Below is a small trained network, with its code and all its weights. Each question gives an input and a target symbol and asks what happens when units are switched off, that is, made to give their printed mean instead of their output.

import numpy as np


def w(rows, s, z=0):
    codes = np.array(rows[::2]) - 128.0
    scale = np.full(codes.shape[1], s)
    scale[-1] = z or s
    return codes * scale


def norm(h):
    return h / np.sqrt((h * h).mean(-1, keepdims=True) + 1e-5)


def f(y):
    return y / 2 * (1 + np.tanh(0.7978845608 * (y + 0.044715 * y**3)))


def softmax(a):
    e = np.exp(a - a.max(-1, keepdims=True))
    return e / e.sum(-1, keepdims=True)


def log_softmax(a):
    a = a - a.max(-1, keepdims=True)
    return a - np.log(np.exp(a).sum(-1, keepdims=True))


def net(x, mask):
    ids = ['βγδεηθμπστφψω'.index(c) for c in x.split()]
    T = len(ids)
    res = E[ids] + P[:T]
    u = 0
    for l in range(2):
        r = norm(res)
        for j in range(2):
            rows = slice(2 * j, 2 * j + 2)
            q, k, v = (r @ M[l][rows].T for M in (Q, K, V))
            z = softmax(np.where(np.tri(T) > 0, q @ k.T / 2**0.5, -1e9)) @ v
            o = O[l][rows]
            res = res + np.where(mask[u + j], z, o[:, -1]) @ o[:, :-1]
        u += 2
        y = f(norm(res) @ A[l][:, :-1].T + A[l][:, -1])
        res = res + np.where(mask[u : u + 8], y, B[l][:, -1]) @ B[l][:, :-1]
        u += 8
    return log_softmax(norm(res)[-1] @ U[:, :-1].T + U[:, -1])


Q, K, V, O, A, B = {}, {}, {}, {}, {}, {}
E = w([
[59,135,97,162],'β',
[60,133,222,53],'γ',
[160,166,140,150],'δ',
[176,154,191,53],'ε',
[107,186,149,134],'η',
[122,253,93,119],'θ',
[156,151,134,18],'μ',
[141,107,108,26],'π',
[137,203,144,42],'σ',
[163,84,91,128],'τ',
[164,101,28,110],'φ',
[68,156,101,77],'ψ',
[131,100,124,165],'ω',
],0.016)
P = w([
[244,135,107,90],'0',
[109,187,151,186],'1',
[138,132,139,99],'2',
[44,166,12,1],'3',
[96,172,162,191],'4',
[149,130,134,104],'5',
],0.0097)
Q[0] = w([
[132,91,32,98],'L0H0',
[249,111,195,161],'L0H0',
[195,88,162,161],'L0H1',
[135,145,154,36],'L0H1',
],0.02)
K[0] = w([
[122,47,33,108],'L0H0',
[216,109,249,152],'L0H0',
[180,89,139,203],'L0H1',
[131,127,177,15],'L0H1',
],0.019)
V[0] = w([
[167,187,197,159],'L0H0',
[159,77,174,151],'L0H0',
[187,126,176,112],'L0H1',
[147,120,43,255],'L0H1',
],0.0082)
O[0] = w([
[75,88,241,116,160],'L0H0',
[158,22,181,181,35],'L0H0',
[168,102,87,143,152],'L0H1',
[5,8,255,103,3],'L0H1',
],0.0058,0.0052)
A[0] = w([
[29,164,116,216,184],'L0N0',
[104,175,128,11,149],'L0N1',
[115,70,175,247,2],'L0N2',
[85,45,35,19,195],'L0N3',
[108,146,65,116,119],'L0N4',
[67,151,171,253,16],'L0N5',
[31,86,109,148,106],'L0N6',
[82,116,114,180,66],'L0N7',
],0.012,0.0029)
B[0] = w([
[176,89,40,158,179],'L0N0',
[135,215,52,136,254],'L0N1',
[116,213,125,13,151],'L0N2',
[30,95,135,203,188],'L0N3',
[179,125,163,73,183],'L0N4',
[249,118,197,153,158],'L0N5',
[79,55,94,92,154],'L0N6',
[157,92,117,118,127],'L0N7',
],0.014,0.0083)
Q[1] = w([
[182,49,123,138],'L1H0',
[2,123,124,82],'L1H0',
[118,81,73,77],'L1H1',
[161,113,193,134],'L1H1',
],0.018)
K[1] = w([
[195,6,68,88],'L1H0',
[40,120,230,235],'L1H0',
[178,40,60,150],'L1H1',
[158,122,237,91],'L1H1',
],0.013)
V[1] = w([
[169,182,142,94],'L1H0',
[2,143,15,83],'L1H0',
[47,135,176,166],'L1H1',
[168,123,18,201],'L1H1',
],0.0077)
O[1] = w([
[145,119,224,147,231],'L1H0',
[142,51,201,3,209],'L1H0',
[187,158,144,122,44],'L1H1',
[84,31,163,104,254],'L1H1',
],0.0067,0.0047)
A[1] = w([
[162,249,148,101,208],'L1N0',
[202,55,124,60,150],'L1N1',
[144,203,79,146,115],'L1N2',
[72,33,46,83,4],'L1N3',
[205,101,160,114,67],'L1N4',
[96,77,138,182,172],'L1N5',
[116,145,122,126,64],'L1N6',
[101,129,205,176,170],'L1N7',
],0.011,0.002)
B[1] = w([
[118,64,187,197,253],'L1N0',
[138,162,33,125,144],'L1N1',
[81,90,75,67,202],'L1N2',
[166,178,249,97,162],'L1N3',
[110,181,162,155,134],'L1N4',
[167,131,27,104,132],'L1N5',
[129,133,116,121,130],'L1N6',
[137,63,119,46,124],'L1N7',
],0.013)
U = w([
[81,104,47,246,138],'β',
[215,57,65,121,92],'γ',
[198,128,181,122,253],'δ',
[35,234,198,147,52],'ε',
[218,131,124,177,101],'η',
[180,172,72,129,184],'θ',
[35,95,166,190,121],'μ',
[130,73,181,33,113],'π',
[176,195,139,83,86],'σ',
[70,7,132,102,121],'τ',
[110,117,212,150,230],'φ',
[111,77,87,79,71],'ψ',
[177,43,62,79,72],'ω',
],0.012,0.0045)

Each question gives the input, a string of symbols that net reads in full, and the target symbol t.
The units are the heads (2 rows each of Q, K, V and O) and the neurons (one row each of A and B). Each row of codes is followed by its name. A weight is (code - 128) times the scale printed after its matrix; where a second scale follows, it is the last column's (O, A, B and U).
mask holds one flag per unit, layer by layer, with each layer's heads first. A switched-off unit (its flag False) gives its mean, the last column of its rows in O or B, instead of its output. The means were averaged over made-up inputs and are rounded, as every weight is.
A unit's drop is (log p(t) with every unit on - log p(t) with that unit switched off) / (log p(t) with every unit on - log p(t) with every unit switched off).
The circuit of an input: a set's keep is (log p(t) with only the set's units on - log p(t) with every unit switched off) / (log p(t) with every unit on - log p(t) with every unit switched off). Starting from the 12 units with the biggest drops (on a tie, the unit counted first), units are removed one at a time, each time the one whose removal leaves the highest keep (on an exact tie, the one counted first), for as long as the keep stays at least 0.8.
circuit, biggest first: the units of the circuit, biggest drop first
unit that matters most: the unit with the biggest drop
top k neurons: the k neurons with the biggest drops, biggest first
k most important neurons of layer l: the k neurons of layer l with the biggest drops, biggest first
heads that matter: for each layer, one digit per head in row order, 1 if its drop is at least 0.15 and else 0, layers parted by /
input φ ω φ ψ δ, target δ: 2 most important neurons of layer 0	(L0N5 L0N1)
input σ σ τ η β γ, target ε: top 3 neurons	(L0N0 L0N1 L1N0)
input ω σ θ γ σ δ, target φ: unit that matters most	L1H1
input σ σ θ η τ, target π: heads that matter	01 / 00
input θ δ θ φ, target ε: heads that matter	01 / 00
input θ θ δ η, target β: circuit, biggest first	(L1H0 L0H0 L0N0 L0N2)
input η φ η, target μ: 2 most important neurons of layer 0	(L0N5 L0N6)
input σ δ φ, target δ: circuit, biggest first	(L1N3 L1H1 L1N2)
input ω τ μ φ ω, target θ: circuit, biggest first	(L0N0 L1N0)
input μ φ ψ γ β, target γ: circuit, biggest first	(L0N5 L0N0)
input ε θ δ μ, target β: heads that matter	10 / 10
input σ ψ ε θ δ, target δ: heads that matter	10 / 00
input ω θ θ φ, target ε: circuit, biggest first	(L0N3 L1N3 L1N0)
input θ ω δ θ σ φ, target δ: heads that matter	10 / 01
input σ ω δ θ θ γ, target ε: heads that matter	01 / 00
input ω φ δ, target φ: unit that matters most	L0H0
input σ ψ π ψ σ τ, target τ: top 2 neurons	(L0N3 L1N5)
input σ ε η, target μ: 3 most important neurons of layer 1	(L1N0 L1N1 L1N2)
input δ ε γ β σ τ, target τ: 3 most important neurons of layer 1	(L1N5 L1N3 L1N0)
input σ ε δ φ, target β: 3 most important neurons of layer 0	(L0N3 L0N1 L0N0)
